Below is a small trained network, with its code and all its weights. Each question gives an input and a target symbol and asks what happens when units are switched off, that is, made to give their printed mean instead of their output.

import numpy as np


def w(rows, s, z=0):
    codes = np.array(rows[::2]) - 128.0
    scale = np.full(codes.shape[1], s)
    scale[-1] = z or s
    return codes * scale


def norm(h):
    return h / np.sqrt((h * h).mean(-1, keepdims=True) + 1e-5)


def f(y):
    return y / 2 * (1 + np.tanh(0.7978845608 * (y + 0.044715 * y**3)))


def softmax(a):
    e = np.exp(a - a.max(-1, keepdims=True))
    return e / e.sum(-1, keepdims=True)


def log_softmax(a):
    a = a - a.max(-1, keepdims=True)
    return a - np.log(np.exp(a).sum(-1, keepdims=True))


def net(x, mask):
    ids = ['αεζηλω'.index(c) for c in x.split()]
    T = len(ids)
    res = E[ids] + P[:T]
    r = norm(res)
    for j in range(2):
        rows = slice(2 * j, 2 * j + 2)
        q, k, v = (r @ M[0][rows].T for M in (Q, K, V))
        z = softmax(np.where(np.tri(T) > 0, q @ k.T / 2**0.5, -1e9)) @ v
        o = O[0][rows]
        res = res + np.where(mask[j], z, o[:, -1]) @ o[:, :-1]
    y = f(norm(res) @ A[0][:, :-1].T + A[0][:, -1])
    res = res + np.where(mask[2:6], y, B[0][:, -1]) @ B[0][:, :-1]
    return log_softmax(norm(res)[-1] @ U[:, :-1].T + U[:, -1])


Q, K, V, O, A, B = {}, {}, {}, {}, {}, {}
E = w([
[70,100,46,72,111,158,95,151,254],'α',
[172,120,92,159,135,171,118,125,95],'ε',
[150,149,86,101,138,143,157,62,109],'ζ',
[212,194,156,77,104,158,129,149,121],'η',
[90,114,158,163,107,177,172,151,143],'λ',
[35,102,154,109,205,115,134,142,201],'ω',
],0.02)
P = w([
[166,58,166,133,123,141,57,70,176],'0',
[253,96,139,90,169,2,200,141,223],'1',
[136,81,94,154,133,173,205,189,133],'2',
[138,42,73,23,119,19,185,129,171],'3',
[73,117,184,114,67,189,125,172,198],'4',
[123,42,154,119,97,27,188,102,123],'5',
[100,136,197,157,66,184,164,151,141],'6',
[163,108,211,186,97,61,220,65,90],'7',
[84,157,109,138,16,173,168,134,86],'8',
[112,60,173,202,134,57,190,59,74],'9',
],0.0094)
Q[0] = w([
[184,147,86,131,114,182,143,101,187],'head 0',
[65,132,61,131,68,252,101,134,120],'head 0',
[162,76,128,165,129,144,48,89,233],'head 1',
[182,159,132,121,147,10,1,55,93],'head 1',
],0.008)
K[0] = w([
[123,187,141,74,49,132,169,105,140],'head 0',
[130,135,161,147,36,139,182,95,47],'head 0',
[102,78,34,120,105,78,93,206,150],'head 1',
[254,99,82,113,84,80,133,122,162],'head 1',
],0.0099)
V[0] = w([
[55,194,107,42,86,103,38,147,113],'head 0',
[142,92,149,216,132,150,27,183,74],'head 0',
[121,106,158,141,171,17,98,214,178],'head 1',
[114,110,60,108,152,221,1,154,43],'head 1',
],0.0076)
O[0] = w([
[150,121,141,146,192,123,115,84,145,2],'head 0',
[123,205,66,141,172,202,56,126,125,116],'head 0',
[63,202,93,160,153,120,239,150,120,91],'head 1',
[174,165,138,191,62,199,81,123,251,91],'head 1',
],0.011,0.008)
A[0] = w([
[80,139,135,179,177,144,38,107,128,47],'neuron 0',
[165,109,92,66,190,8,150,83,150,215],'neuron 1',
[192,142,149,135,68,170,99,72,146,3],'neuron 2',
[117,126,123,142,142,147,88,124,96,23],'neuron 3',
],0.011,0.0022)
B[0] = w([
[111,110,114,104,86,210,118,184,82,130],'neuron 0',
[46,173,200,6,123,123,108,217,187,255],'neuron 1',
[149,144,135,192,187,50,174,110,144,237],'neuron 2',
[116,159,147,163,174,143,132,190,114,125],'neuron 3',
],0.012,0.0053)
U = w([
[96,124,199,140,151,169,109,57,180,64],'α',
[118,250,109,209,45,163,84,108,154,97],'ε',
[146,26,141,130,76,47,149,89,141,66],'ζ',
[151,132,138,198,118,51,158,65,127,255],'η',
[138,91,171,63,70,187,133,179,87,156],'λ',
[82,245,160,70,184,96,178,172,100,150],'ω',
],0.011,0.0051)

Each question gives the input, a string of symbols that net reads in full, and the target symbol t.
The units are the heads (2 rows each of Q, K, V and O) and the neurons (one row each of A and B). Each row of codes is followed by its name. A weight is (code - 128) times the scale printed after its matrix; where a second scale follows, it is the last column's (O, A, B and U).
mask holds one flag per unit, heads first, then neurons. A switched-off unit (its flag False) gives its mean, the last column of its rows in O or B, instead of its output. The means were averaged over made-up inputs and are rounded, as every weight is.
A unit's drop is (log p(t) with every unit on - log p(t) with that unit switched off) / (log p(t) with every unit on - log p(t) with every unit switched off).
The circuit of an input: a set's keep is (log p(t) with only the set's units on - log p(t) with every unit switched off) / (log p(t) with every unit on - log p(t) with every unit switched off). Starting from all 6 units, units are removed one at a time, each time the one whose removal leaves the highest keep (on an exact tie, the one counted first), for as long as the keep stays at least 0.8.
units of the circuit, in order: the units of the circuit, biggest drop first
unit that matters most: the unit with the biggest drop
top k neurons: the k neurons with the biggest drops, biggest first
heads that matter: for each layer, one digit per head in row order, 1 if its drop is at least 0.15 and else 0, layers parted by /
drop when u is switched off: that unit's drop, to one decimal
input ε ε α α ζ ζ ε, target ζ: heads that matter : 10
input η ε ζ ε ε α ε α ε, target ε: heads that matter : 10
input α ε η ε η, target η: heads that matter : 10
input ε ζ ε ε α ε, target η: units of the circuit, in order : head 1; neuron 2
input λ α ζ, target λ: units of the circuit, in order : neuron 2
input η ζ α λ ε ε ζ ε, target ζ: units of the circuit, in order : head 0; head 1
input ε ε η λ ε ε, target η: units of the circuit, in order : head 1; neuron 1; neuron 2
input λ α ε ε α, target ε: units of the circuit, in order : head 1; neuron 1
input ζ ε α, target ζ: heads that matter : 11
input ε η ω λ, target ω: heads that matter : 01
input λ ε ζ ω ω ε ω λ ε, target ω: heads that matter : 01
input α λ λ α α α η ε λ ε, target λ: heads that matter : 11
input ε ε α ε ζ, target ζ: heads that matter : 11
input ε ε ε ω α α ζ ε η, target ζ: heads that matter : 01
input ω ε η λ ζ λ λ ζ, target λ: top 2 neurons : neuron 1; neuron 2
input λ α ε λ η λ ζ ε α, target ζ: heads that matter : 10
input α α α ζ η, target η: top 2 neurons : neuron 1; neuron 2
input α α λ ε, target ω: unit that matters most : neuron 1
input ζ ε ε ε ε, target ε: drop when head 1 is switched off : 0.1
input ε α ε α ε λ, target ω: unit that matters most : head 1
